(in the rows, 128 means zero)
Here are made-up elements, facts about them, and rows of numbers that follow some of those facts. Name the element behind each unnamed row.

Some rows with their names:
K389: [101 173 155 120 126 139 120 127 188 127 153 190 165 120  98 147 139 151
 116 132 105 136 125 118 117  87  82]
K357: [133 132 145 140 131 139 110 151 181 113 137 149 135 141 116 116 106 138
 135 152 135 128 120  92 147 141 120]
K346: [166 152 131 145 111 159 129 121 175  99 137 145 105 203 104 113 110 205
 124 133 144 115 127 136 104 153 119]
K973: [164 119 115 154 118 144 141  94 121  96 132 104 144 179 116  94 111 178
 113 152 136 151 137 142 131 159 143]
K143: [185 131 134 144 121 139 100  88  94 146 138 102 164 160 107  97 137 120
  82 118 174 167 140 160 142 135 161]
K470: [168 147 143 151 121 151 133 112 170  96 141 145 124 180 101 110 106 190
 109 156 140 130 132 138 107 150 118]
K375: [110 121 144 132 136 112 127 150 146 144 126 117 135  93 141 120 123  82
 149 139 141 132 128  99 139 124 128]
K576: [ 35 108 230 128  85 119 129 130 144 129 133  97 147  92 163 145 131  87
 142 155 111 136 114  66 131  63  79]
K734: [105 120 125 112 134 102 123 154 134 149 118 118 132 101 133 119 126  92
 151 120 138 121 122 103 133 134 130]
K678: [120 116  95 111 131  98 142 122  78 141 112  74 130  74 139 132 152  86
 112 163 149 141 135 154 118 136 127]
K546: [138 121 109 128 152 115 139 113  55 118 122 120 145  85 115 155 155  80
  72 175 109 149 120 152 156  97 142]
K352: [113 141 138 123 148 125 176 137 170 156 148 113 135  84 125 108 132  76
 159 125 135 118 143  99 136 109 140]
K883: [113 154 121 121 136 129 173 140 164 157 139 120 136  87 128 117 133  90
 153 125 134 110 140  98 140 121 139]
K723: [108 120 136 123 137 108 131 154 146 142 125 115 137  85 138 117 128  85
 150 148 136 134 128  97 131 126 127]
K129: [ 72 138 133  95 103  97 109 145 146 147 123 116 150  99 136 135 123 149
 165 122 105 125 129 100 123 115 104]
K891: [122 118 160 134 128 105  82 153 113 170 115  90 116 108 153 146 126  61
 139 128 156 130 116 113 164 101 164]
K164: [ 98 132 122 126 128 112  97 161 129 136  98 113 114 117 159 165 106  90
 150 150 122 112 107  97 164 127 140]

There are 3 kinds of fact about the elements: Σ, Ω, Θ.
K704	Σ	K808; K704	Σ	K959; K704	Σ	K733; K704	Σ	K691; K27	Σ	K371; K27	Σ	K883
K576	Σ	K306; K576	Σ	K758; K576	Σ	K24; K575	Σ	K531; K466	Σ	K584; K466	Σ	K681
K466	Σ	K980; K281	Σ	K346; K281	Σ	K450; K281	Σ	K45; K506	Σ	K826; K506	Σ	K622
K506	Σ	K528; K289	Σ	K622; K289	Σ	K991; K36	Σ	K541; K36	Σ	K412; K611	Σ	K736
K927	Σ	K216; K875	Σ	K844; K588	Σ	K808; K614	Σ	K356; K614	Σ	K941; K682	Σ	K120
K682	Σ	K450; K682	Σ	K675; K764	Σ	K689; K764	Σ	K527; K764	Σ	K772; K764	Σ	K930
K292	Σ	K120; K924	Σ	K237; K267	Σ	K493; K838	Σ	K675; K639	Σ	K357; K561	Σ	K219
K561	Σ	K949; K489	Σ	K371; K286	Σ	K120; K286	Σ	K991; K546	Σ	K33; K335	Σ	K254
K592	Σ	K650; K592	Σ	K249; K592	Σ	K622; K592	Σ	K980; K671	Σ	K792; K671	Σ	K532
K706	Σ	K753; K706	Σ	K628; K276	Σ	K701; K276	Σ	K446; K276	Σ	K357; K276	Σ	K627
K916	Σ	K390; K916	Σ	K758; K680	Σ	K814; K680	Σ	K24; K273	Σ	K678; K600	Σ	K650
K600	Σ	K477; K827	Σ	K149; K827	Σ	K808; K827	Σ	K219; K827	Σ	K650; K827	Σ	K691
K295	Σ	K365; K295	Σ	K528; K116	Σ	K656; K116	Σ	K734; K891	Σ	K952; K891	Σ	K451
K579	Σ	K306; K507	Σ	K656; K507	Σ	K393; K507	Σ	K779; K334	Σ	K304; K123	Σ	K678
K123	Σ	K166; K123	Σ	K691; K123	Σ	K33; K164	Σ	K792; K558	Ω	K701; K446	Ω	K30
K446	Ω	K827; K446	Ω	K36; K446	Ω	K143; K459	Ω	K281; K27	Ω	K701; K143	Ω	K959
K143	Ω	K973; K356	Ω	K645; K104	Ω	K36; K104	Ω	K115; K45	Ω	K149; K531	Ω	K701
K531	Ω	K973; K394	Ω	K701; K394	Ω	K959; K506	Ω	K999; K289	Ω	K678; K289	Ω	K335
K252	Ω	K280; K8	Ω	K216; K36	Ω	K959; K927	Ω	K561; K779	Ω	K216; K779	Ω	K645
K390	Ω	K629; K390	Ω	K254; K401	Ω	K30; K401	Ω	K827; K331	Ω	K959; K56	Ω	K116
K346	Ω	K701; K346	Ω	K959; K346	Ω	K973; K346	Ω	K36; K346	Ω	K254; K650	Ω	K252
K874	Ω	K541; K267	Ω	K959; K267	Ω	K216; K267	Ω	K281; K267	Ω	K254; K952	Ω	K506
K980	Ω	K701; K980	Ω	K959; K980	Ω	K40; K477	Ω	K546; K477	Ω	K216; K477	Ω	K8
K532	Ω	K561; K781	Ω	K959; K781	Ω	K346; K701	Ω	K959; K639	Ω	K753; K412	Ω	K281
K166	Ω	K280; K166	Ω	K999; K561	Ω	K701; K628	Ω	K959; K120	Ω	K671; K120	Ω	K343
K120	Ω	K394; K470	Ω	K959; K691	Ω	K143; K691	Ω	K624; K930	Ω	K959; K973	Ω	K701
K973	Ω	K959; K973	Ω	K36; K30	Ω	K280; K756	Ω	K394; K785	Ω	K614; K785	Ω	K973
K24	Ω	K959; K124	Ω	K280; K124	Ω	K579; K124	Ω	K8; K324	Ω	K959; K324	Ω	K973
K450	Ω	K256; K450	Ω	K394; K517	Ω	K959; K517	Ω	K36; K517	Ω	K579; K772	Ω	K701
K987	Ω	K561; K987	Ω	K781; K237	Ω	K36; K304	Ω	K335; K304	Ω	K645; K683	Ω	K579
K541	Ω	K350; K541	Ω	K124; K541	Ω	K681; K541	Ω	K645; K33	Ω	K394; K343	Ω	K304
K343	Ω	K927; K556	Ω	K999; K671	Ω	K451; K40	Ω	K394; K622	Ω	K506; K622	Ω	K579
K916	Ω	K959; K256	Ω	K959; K680	Ω	K622; K389	Ω	K298; K389	Ω	K401; K681	Ω	K143
K273	Ω	K280; K273	Ω	K45; K371	Ω	K959; K371	Ω	K40; K753	Ω	K216; K600	Ω	K959
K600	Ω	K124; K600	Ω	K281; K600	Ω	K401; K280	Ω	K959; K280	Ω	K36; K528	Ω	K36
K254	Ω	K701; K254	Ω	K959; K295	Ω	K56; K249	Ω	K36; K249	Ω	K306; K116	Ω	K959
K116	Ω	K254; K299	Ω	K959; K299	Ω	K36; K579	Ω	K30; K519	Ω	K356; K594	Ω	K36
K594	Ω	K116; K149	Ω	K959; K334	Ω	K343; K115	Ω	K558; K951	Ω	K781; K629	Ω	K350
K833	Ω	K281; K833	Ω	K628; K624	Ω	K36; K357	Ω	K306; K558	Θ	K446; K558	Θ	K930
K27	Θ	K844; K27	Θ	K40; K27	Θ	K289; K27	Θ	K270; K575	Θ	K389; K281	Θ	K40
K45	Θ	K856; K45	Θ	K509; K45	Θ	K394; K531	Θ	K980; K531	Θ	K691; K129	Θ	K856
K8	Θ	K844; K36	Θ	K916; K779	Θ	K826; K779	Θ	K883; K779	Θ	K433; K779	Θ	K40
K682	Θ	K611; K682	Θ	K579; K292	Θ	K527; K292	Θ	K723; K924	Θ	K930; K924	Θ	K401
K656	Θ	K56; K216	Θ	K433; K874	Θ	K527; K267	Θ	K481; K267	Θ	K814; K267	Θ	K781
K477	Θ	K576; K477	Θ	K833; K477	Θ	K650; K477	Θ	K584; K477	Θ	K949; K477	Θ	K991
K532	Θ	K33; K701	Θ	K691; K701	Θ	K252; K639	Θ	K104; K639	Θ	K758; K639	Θ	K93
K959	Θ	K999; K30	Θ	K629; K30	Θ	K357; K30	Θ	K519; K489	Θ	K891; K489	Θ	K916
K489	Θ	K481; K785	Θ	K833; K785	Θ	K343; K785	Θ	K389; K733	Θ	K351; K733	Θ	K466
K24	Θ	K856; K24	Θ	K949; K124	Θ	K116; K124	Θ	K691; K450	Θ	K470; K450	Θ	K588
K493	Θ	K393; K335	Θ	K352; K335	Θ	K365; K335	Θ	K270; K941	Θ	K517; K706	Θ	K675
K371	Θ	K352; K371	Θ	K412; K731	Θ	K792; K731	Θ	K827; K731	Θ	K116; K731	Θ	K93
K731	Θ	K991; K280	Θ	K451; K280	Θ	K351; K295	Θ	K298; K551	Θ	K451; K551	Θ	K166
K147	Θ	K350; K299	Θ	K764; K507	Θ	K629; K507	Θ	K875; K594	Θ	K459; K594	Θ	K375
K115	Θ	K999; K115	Θ	K270; K499	Θ	K650; K951	Θ	K56; K624	Θ	K546; K624	Θ	K736
K624	Θ	K755; K533	Θ	K143; K533	Θ	K814; K533	Θ	K351; K533	Θ	K528

Name these rows:
No name comes twice in this set of rows, the named rows included.
[136 125 133 126 124 114 114 133 124 116 108  95  80 146 157 159 140 153
 127 176 146 100 112 152  98 134 101] | K334
[ 91 114 101 104 129 136 113 137  82 115  98 174  98 108 154 194 143  91
 128 101  93 108  98 165 109 126  92] | K639
[116 143 125 124 108 102 142  93 138 122 123  66 149 111 146 133 166 150
 138 189 153 151 138 162  79 119  83] | K343
[173 115  97 108 124 134  94  85  45 153 130 145 168 146 110 100 135 129
  58  66 126 157 134 167 161 139 178] | K280
[139 117 127 148 118 120 126 120 114 103 109  66  89 159 157 139 127 156
 131 179 149 110 121 155 111 137 127] | K927
[132 106 142 166 119 140 128 118  97 101 115  87 123 163 133 120 109 154
 118 158 119 140 125 125 153 128 169] | K614
[114 111 155 206 121 175 158 101 122  72 114 119 126 153 136 147 102 103
 138 160 139 178 107 149 132 127 132] | K116
[153 152  63  85 149 131 193  91  80 139 149 163 146  89 105 122 170 121
  68  96  84 110 143 171 126 122 126] | K8
[114 149 112 105 102 126 115 108 126 117 130 151 152 158 114 135 124 202
 112 108  88 127 135 128 119 127 117] | K45
[107 128 173 107 139 142 112 147 112 121 143 196 134 132 114 153 137 112
  93 111  84 105 104  97 155  90 113] | K680
[150 144 112 107 146 141 130 130 136 125 141 207 149 126  97 133 136 138
 106  99  98 123 120 133 133 120 111] | K683
[150 148 120 123 141 141 132 122 155 117 140 174 139 137 105 126 136 135
 101 146 130 128 123 140 113 125 107] | K459
[159 111 137 139 117 106 113 106  88 163 111  30 147 118 151 100 151  90
 118 155 196 169 144 154 126 137 156] | K451
[175 152 140  95 111 145  49 131  96 147 115 168  80 194 122 167 138 191
  95  84 142  89 108 168 120 130 124] | K267

Now the same elements, written a new way:
Known rows:
K40: [157 162 106 150 110 117 129 140 147 113 104 105 110 130 162 118 165 101
 134 118 112 142 120 158 159 125 165 115 154 111 113 129 111 129 166 140
 124 131  99 101 138]
K930: [185 188 109 133 122 125 101 119  71 147 167 184 117 145  84  77 133 119
 112 113 120 171  83 116 138 126 120 140 169 171 101 128 149 147 134 205
 172 183  74  92 109]
K671: [146 146 130 136  89 119 118 133 153  95 120 115 108 125 149 131 142 129
 140 120 112 117 139 153 139 124 155 134 124 114 121 123 121 132 117 143
 123 126 110 109 150]
K753: [149 149 111 120  86 125 125 151 142 109 123 130 108 125 156 146 166 116
 121 106  88 148 118 150 165 134 152 124 155 119 110 126 116 115 128 159
 114 106 116 127 136]
K252: [158 167 122 129  83 123 124 153 151 100 125 119 120 140 146 135 146 120
 132  94 120 157 115 146 147 117 146 124 158  86 121 135 101 126 101 168
 108 139 142 132 145]
K755: [124 100 113 143 158 113 171 125 122 150 110 103 148 119 128 143  98 120
 113 149 152 138 140 121 105 114 108 112 122 109 162 142 109 158 129  96
 121 112 138 155 111]
K600: [152 201 142 133  97  99 107 122 137 105 134 147 118 123 102  93 149 127
 141 117 120 169 113 146 159 107 135 157 121 157 135 111 152 129 115 138
 143 137 114 102 146]
K273: [138 149 139 123  81 117 101 131 155  93 118 126 120 117 151 121 152 121
 135 104 120 142 105 135 147 112 141 138 127 118 108 131 118 123 102 147
 104 127 128 121 178]
K219: [ 83  93 129 100 150 122 135 109 113 156 120 128 169 111 129 144 124 131
 112 151 158 141 113  96 120 116 102 116 125 146 134 127 127 123 127  86
 113 106 147 162 119]
K987: [136 144 129 141 109 131 113 140 147 103 114 120 108 133 151 124 155 118
 133 115 110 118 121 145 153 141 161 125 136 117 103 124 119 124 144 138
 117 131 123 107 141]
K779: [147 135 110 111  88 127 112 158 142 112 122 137 105 112 166 155 161 122
 140  89  86 129 125 155 177 149 144 131 144 141 103 119 139 115 126 145
 121  99 121 129 138]
K357: [132 141 129 127 108 134 118 140 158 133 126 113 131 147 138 142 147 124
 116 112 120 153 121 133 159 155 150  96 160  93 115 136 101 125 126 188
 102 165 132 120 100]
K683: [142 152 130 129  92 126 119 150 141  99 121 125 107 131 152 133 151 122
 132 105 105 131 119 143 152 131 147 129 136 115 115 125 118 123 113 152
 115 125 128 124 146]
K24: [165 186 111 124 112 140 102 123  97 152 188 176 137 151  75  54 111 108
 128  85  61 132  89 155 166 151  98 168 127 186 114 115 185 117 175 174
 167 124 125 121 151]
K36: [194 157 194 147 118 157  56 138 136 106 175 199  88 156  49  52  64 167
 131  68 128 110 116 118 124 164  87 193  93 157 115 122 186 160  74 190
 156 217 181  90 168]
K546: [117  98 124 143 148  94 163 106 135 148 107  99 159 109 130 137  98 110
 117 153 162 145 130 108  98  90 107 113 108 114 160 147 111 159 128  85
 110 113 131 152 140]
K733: [ 72  74 135  98 138 125 127 101 122 149 122 138 164 103 133 148 128 135
 123 148 137 122 123  97 121 122  95 121 104 165 129 127 144 117 121  88
 114 100 140 153 139]

Which element is each row?
No name comes twice in this set of rows, the named rows included.
[ 73  70 148  78 165 135 167 133 100 174 125 121 107 133 106 133  87 112
  97 248 134 172 134 133  81 139 152  89  78 122 121 153 103  58 106 176
 114 134 126 153 110] | K675
[205 188 129 168 116 153 105 144 102  90 153 182 109 147 105  91 122 146
 120  44 146 123  97  78 127 107 106 160 176 110 113 131 125 184 113 147
 149 168 149 111 140] | K517
[ 88 134 141 131 155 116 149 110 133 121 121 115 150 122 112 149 132 163
 136 170 171 131 161 129  99  96 115 141 100 133 168 105 137 115 104  61
 148 109 125 146 114] | K592
[108  78 119 107 140 127 138 117 129 141 131 120 139 105 141 164 114 145
 149 133 133 100 161 127 104 125 104 138 107 151 156 127 142 120 120  81
 142 100 124 156 127] | K335
[160 162 132 168 161 135  92 114 114 154 133 156 100 143  97  55 139 102
 126 118 107 114 101 135 168 164 152 130 128 167  90 121 170 143 213 147
 144 170  98  43 117] | K254
[110 102 139 112 155 129 154 112 112 130 142 126 117 123 125 142 120 133
 143 157 162 128 175 116  83 103 126 133  98 117 164 138 128 101 118  81
 141 101 126 146 123] | K286
[153 148 144 172 171 136  67 100 113 165 142 168  95 135  88  49 142 108
 135 102  95  78 116 136 180 191 142 136 120 191  86 112 208 161 235 139
 152 187  88  12  98] | K701
[ 88  76 123 103 142 120 134 107 115 156 124 127 170 108 135 146 117 124
 114 142 147 136 110  91 116 114 103 111 122 146 132 136 124 126 128  97
 113 105 140 162 122] | K678
[143 169 173 145 146 180 101 182 153  90 111 150 105 177 108 107 111 170
 106 105 166 133 102 118 137 152 130 134 160  76 105 111 102 126  81 169
 112 192 223 128 117] | K528
[117 155 132 112  90 131 109 143 148 103 123 140 117 121 146 141 177 127
 137  96 103 143 113 146 182 132 143 134 139 141 113 107 141  99 124 118
 113  99 140 126 140] | K477
[135 154 116 133 110 142 124 146 128 115 127 121 133 151 141 104 139 119
 123 114  84 110 100 158 150 138 140 135 144 122 103 117 118 110 153 147
 125 112 132 128 154] | K390
[137 119 128 104 160 100 100  84  87 195 175 188 156  99  61  83  96 113
 123 116 131 164  99  97 134 126  52 155  91 240 152 133 214 139 150 105
 169 133 117 131 127] | K959
[ 99 166 145 159  87 121 144 110 127 112 122 135 134 122 125 122 171  87
  99 112  97 135  83 100 180 112 163  94 144  89 104 138 104 163 161 145
  69 111 134 100 134] | K33
[ 59  60 160  84 131 117 140 117 131 149 121 111 128 109 102 146  88 154
 124 241 105 115 157 161  81 155 141 122  50 166 129 118 145  80  72 154
 130 131  98 133 128] | K706

